Here is a tiny trained network, its code and every weight. The questions are about switching its units off for an input and a target symbol, where a switched-off unit gives its printed mean instead of its output.

import numpy as np


def w(rows, s, z=0):
    codes = np.array(rows[::2]) - 128.0
    scale = np.full(codes.shape[1], s)
    scale[-1] = z or s
    return codes * scale


def f(y):
    return np.maximum(y, 0)


def softmax(a):
    e = np.exp(a - a.max(-1, keepdims=True))
    return e / e.sum(-1, keepdims=True)


def log_softmax(a):
    a = a - a.max(-1, keepdims=True)
    return a - np.log(np.exp(a).sum(-1, keepdims=True))


def net(x, mask):
    ids = ['δεζμφω'.index(c) for c in x.split()]
    T = len(ids)
    res = E[ids] + P[:T]
    r = res
    for j in range(3):
        rows = slice(4 * j, 4 * j + 4)
        q, k, v = (r @ M[0][rows].T for M in (Q, K, V))
        z = softmax(np.where(np.tri(T) > 0, q @ k.T / 4**0.5, -1e9)) @ v
        o = O[0][rows]
        res = res + np.where(mask[j], z, o[:, -1]) @ o[:, :-1]
    y = f(res @ A[0][:, :-1].T + A[0][:, -1])
    res = res + np.where(mask[3:11], y, B[0][:, -1]) @ B[0][:, :-1]
    return log_softmax(res[-1] @ U[:, :-1].T + U[:, -1])


Q, K, V, O, A, B = {}, {}, {}, {}, {}, {}
E = w([
[139,79,91,234],'δ',
[98,194,94,96],'ε',
[89,192,235,71],'ζ',
[220,17,251,114],'μ',
[165,170,97,80],'φ',
[210,112,137,69],'ω',
],0.012)
P = w([
[212,158,57,15],'0',
[175,155,165,160],'1',
[98,99,132,116],'2',
[156,160,184,193],'3',
[57,56,130,116],'4',
[129,169,202,225],'5',
[38,39,153,121],'6',
[98,171,243,253],'7',
[122,52,145,103],'8',
],0.011)
Q[0] = w([
[101,157,118,133],'h1',
[150,158,158,140],'h1',
[163,163,171,129],'h1',
[137,92,121,139],'h1',
[171,111,197,149],'h2',
[159,118,172,151],'h2',
[137,190,102,146],'h2',
[91,66,104,77],'h2',
[88,63,102,3],'h3',
[119,32,69,127],'h3',
[173,151,198,158],'h3',
[117,137,157,138],'h3',
],0.016)
K[0] = w([
[121,160,138,138],'h1',
[189,141,105,106],'h1',
[180,137,104,78],'h1',
[151,109,128,144],'h1',
[139,174,94,75],'h2',
[158,166,100,89],'h2',
[195,72,89,149],'h2',
[42,125,224,154],'h2',
[13,90,251,184],'h3',
[118,70,134,195],'h3',
[191,120,102,22],'h3',
[119,136,106,107],'h3',
],0.015)
V[0] = w([
[170,93,206,140],'h1',
[53,62,193,178],'h1',
[101,140,121,185],'h1',
[98,145,224,189],'h1',
[133,217,165,79],'h2',
[170,155,88,154],'h2',
[54,226,94,104],'h2',
[136,83,135,168],'h2',
[143,134,41,136],'h3',
[17,250,98,91],'h3',
[86,86,55,204],'h3',
[149,110,250,45],'h3',
],0.011)
O[0] = w([
[107,81,139,99,158],'h1',
[140,124,161,92,45],'h1',
[154,142,158,123,67],'h1',
[157,121,153,83,86],'h1',
[121,161,78,105,225],'h2',
[129,121,127,176,121],'h2',
[132,197,119,126,144],'h2',
[140,99,154,124,78],'h2',
[144,140,101,150,95],'h3',
[131,247,142,96,113],'h3',
[166,125,146,157,8],'h3',
[70,93,141,74,254],'h3',
],0.013,0.012)
A[0] = w([
[149,124,219,1,146],'n1',
[141,165,122,58,221],'n2',
[202,103,110,137,253],'n3',
[181,121,130,152,59],'n4',
[75,35,191,96,23],'n5',
[185,100,83,96,118],'n6',
[188,117,40,97,192],'n7',
[198,212,132,159,116],'n8',
],0.0092,0.0052)
B[0] = w([
[89,135,91,208,250],'n1',
[60,97,185,104,224],'n2',
[114,90,202,153,147],'n3',
[145,151,76,13,135],'n4',
[245,188,93,93,251],'n5',
[131,124,161,162,145],'n6',
[130,124,206,191,160],'n7',
[207,132,254,30,152],'n8',
],0.0078,0.018)
U = w([
[117,68,254,147,213],'δ',
[167,181,188,70,76],'ε',
[57,110,151,45,160],'ζ',
[163,126,61,53,136],'μ',
[157,210,39,161,143],'φ',
[68,80,29,181,1],'ω',
],0.0065,0.0053)

Each question gives the input, a string of symbols that net reads in full, and the target symbol t.
The units are the heads (4 rows each of Q, K, V and O) and the neurons (one row each of A and B). Each row of codes is followed by its name. A weight is (code - 128) times the scale printed after its matrix; where a second scale follows, it is the last column's (O, A, B and U).
mask holds one flag per unit, heads first, then neurons. A switched-off unit (its flag False) gives its mean, the last column of its rows in O or B, instead of its output. The means were averaged over made-up inputs and are rounded, as every weight is.
A unit's drop is (log p(t) with every unit on - log p(t) with that unit switched off) / (log p(t) with every unit on - log p(t) with every unit switched off).
The circuit of an input: a set's keep is (log p(t) with only the set's units on - log p(t) with every unit switched off) / (log p(t) with every unit on - log p(t) with every unit switched off). Starting from all 11 units, units are removed one at a time, each time the one whose removal leaves the highest keep (on an exact tie, the one counted first), for as long as the keep stays at least 0.8.
units of the circuit, in order: the units of the circuit, biggest drop first
k most important neurons: the k neurons with the biggest drops, biggest first
heads that matter: for each layer, one digit per head in row order, 1 if its drop is at least 0.15 and else 0, layers parted by /
input μ ζ ζ ζ ζ δ, target μ: heads that matter	001
input ε ζ μ φ, target ε: heads that matter	001
input ω μ ω φ φ, target μ: units of the circuit, in order	(n5, h3, h2)
input ε ζ φ ε, target ε: units of the circuit, in order	(n8, h3)
input δ μ μ μ ε, target μ: units of the circuit, in order	(n5, h3, h2)
input φ φ ε μ, target φ: units of the circuit, in order	(h1, h3)
input δ δ ζ ω μ δ δ, target δ: units of the circuit, in order	(h3, h1)
input ε ζ ζ φ μ μ, target ε: units of the circuit, in order	(h3, n8)
input ζ ζ ζ δ, target ζ: units of the circuit, in order	(h3, n5)
input μ μ μ φ ζ μ ω ω ω, target μ: units of the circuit, in order	(n5, h3, h1)
input ε μ δ ω, target ε: units of the circuit, in order	(h3, n8)
input ζ ε φ φ δ φ, target ζ: 3 most important neurons	(n5, n2, n1)
input μ φ ε φ ζ ζ ε ω, target μ: units of the circuit, in order	(n5, h3, n1, n2)
input φ δ φ, target δ: units of the circuit, in order	(h3, h2)
input ε ζ ζ δ, target ε: units of the circuit, in order	(h3, n8, n1)
input ω ε ζ ζ, target ω: units of the circuit, in order	(h1, h3)
input φ ω ε, target ε: heads that matter	101
input ζ φ ω δ ε δ ω ε ε, target δ: 2 most important neurons	(n5, n3)
input ε ζ φ ω, target ε: units of the circuit, in order	(n8, h3)
input ω δ ζ ζ μ ζ ω φ, target ω: heads that matter	100
input ω δ ζ ω ζ ω, target ω: heads that matter	100
input δ ε ω μ ω δ δ ε, target δ: heads that matter	011
input φ ε φ ζ δ δ, target φ: heads that matter	001
input ζ ζ ζ ζ δ, target δ: heads that matter	101
input δ ω ε ζ ζ μ ω ω, target δ: 2 most important neurons	(n3, n5)
input δ δ φ δ μ ζ, target δ: most important neuron	(n5)
input μ φ ω δ, target μ: 2 most important neurons	(n5, n1)
